Below are the code and all the weights of a small trained network. Each question names an input and a class and asks about switching units off, where a switched-off unit gives its printed mean instead of its output.

import numpy as np


def w(rows, s, z=0):
    codes = np.array(rows[::2]) - 128.0
    scale = np.full(codes.shape[1], s)
    scale[-1] = z or s
    return codes * scale


def f(y):
    return np.maximum(y, 0)


def log_softmax(a):
    a = a - a.max(-1, keepdims=True)
    return a - np.log(np.exp(a).sum(-1, keepdims=True))


def net(x, mask):
    res = np.array(x, float).reshape(1, 2) / 4 @ E
    y = f(res @ A[0][:, :-1].T + A[0][:, -1])
    res = res + np.where(mask, y, B[0][:, -1]) @ B[0][:, :-1]
    return log_softmax(res[-1] @ U[:, :-1].T + U[:, -1])


A, B = {}, {}
E = w([
[135,141,127,88,207,147,52,55],'x0',
[80,110,247,147,91,122,107,81],'x1',
],0.015)
A[0] = w([
[161,125,181,120,169,101,110,28,127],'N0',
[167,117,190,123,94,152,137,124,124],'N1',
[166,121,163,161,94,136,141,116,118],'N2',
[157,181,121,99,168,91,83,102,123],'N3',
[117,99,237,184,126,125,194,130,146],'N4',
[136,105,92,107,156,125,119,111,146],'N5',
[140,131,4,92,131,128,120,153,214],'N6',
[118,145,219,162,74,141,62,124,123],'N7',
[119,136,66,95,182,159,78,82,154],'N8',
[115,147,123,155,34,114,190,182,253],'N9',
[161,136,120,162,134,141,116,178,114],'N10',
[141,156,130,178,104,130,159,140,206],'N11',
[116,165,97,108,144,109,167,192,119],'N12',
[168,76,122,194,129,173,103,130,97],'N13',
[83,109,245,125,83,113,127,137,155],'N14',
[183,95,92,149,161,127,96,159,186],'N15',
[156,165,57,85,186,153,67,115,124],'N16',
[105,155,238,95,95,154,62,106,93],'N17',
[94,107,192,110,179,121,52,103,102],'N18',
[143,112,84,152,181,130,112,139,140],'N19',
],0.014,0.0071)
B[0] = w([
[149,162,163,133,153,206,116,110,197],'N0',
[97,104,149,138,126,115,129,113,166],'N1',
[123,128,129,85,134,91,121,123,159],'N2',
[96,97,111,124,117,123,100,91,176],'N3',
[66,94,160,111,129,75,136,118,219],'N4',
[136,132,83,87,135,100,108,108,160],'N5',
[175,100,24,184,122,145,123,185,222],'N6',
[92,101,195,140,93,105,121,62,208],'N7',
[85,72,89,125,137,125,101,86,201],'N8',
[190,149,123,135,97,87,187,252,255],'N9',
[162,130,144,159,126,140,105,160,152],'N10',
[153,125,125,118,121,102,158,149,183],'N11',
[176,173,127,159,120,153,124,170,175],'N12',
[135,133,155,146,113,150,79,148,128],'N13',
[71,88,189,94,118,83,129,103,233],'N14',
[132,133,58,130,148,118,125,153,175],'N15',
[83,90,56,138,122,86,124,99,204],'N16',
[157,226,183,102,147,165,137,142,211],'N17',
[167,180,165,153,156,209,138,113,197],'N18',
[135,118,86,103,125,95,133,125,166],'N19',
],0.031,0.021)
U = w([
[227,127,67,167,97,137,129,233,251],'0',
[83,24,29,129,154,157,23,67,38],'1',
[19,52,213,74,54,18,138,119,57],'2',
[55,219,181,95,178,254,51,52,83],'3',
],0.007,0.0029)

Each question gives the input, the list of numbers given to net, and the class t.
The units are the neurons (one row each of A and B). Each row of codes is followed by its name. A weight is (code - 128) times the scale printed after its matrix; where a second scale follows, it is the last column's (A, B and U).
mask holds one flag per neuron, in row order. A switched-off neuron (its flag False) gives its mean, the last column of its row in B, instead of its output. The means were averaged over made-up inputs and are rounded, as every weight is.
A unit's drop is (log p(t) with every unit on - log p(t) with that unit switched off) / (log p(t) with every unit on - log p(t) with every unit switched off).
most important unit: the unit with the biggest drop
k most important neurons: the k neurons with the biggest drops, biggest first
drop of u: that unit's drop, to one decimal
input [-1,0], class 0: most important unit => N14
input [-3,0], class 0: 2 most important neurons => (N7, N14)
input [3,0], class 1: 2 most important neurons => (N9, N17)
input [-6,0], class 0: 2 most important neurons => (N9, N7)
input [1,-8], class 1: 3 most important neurons => (N9, N16, N8)
input [-4,0], class 0: 2 most important neurons => (N7, N9)
input [-2,0], class 0: 2 most important neurons => (N14, N7)
input [1,-2], class 1: drop of N9 => 1.5
input [8,-3], class 1: drop of N6 => 0.0
input [2,-1], class 1: drop of N9 => 0.6
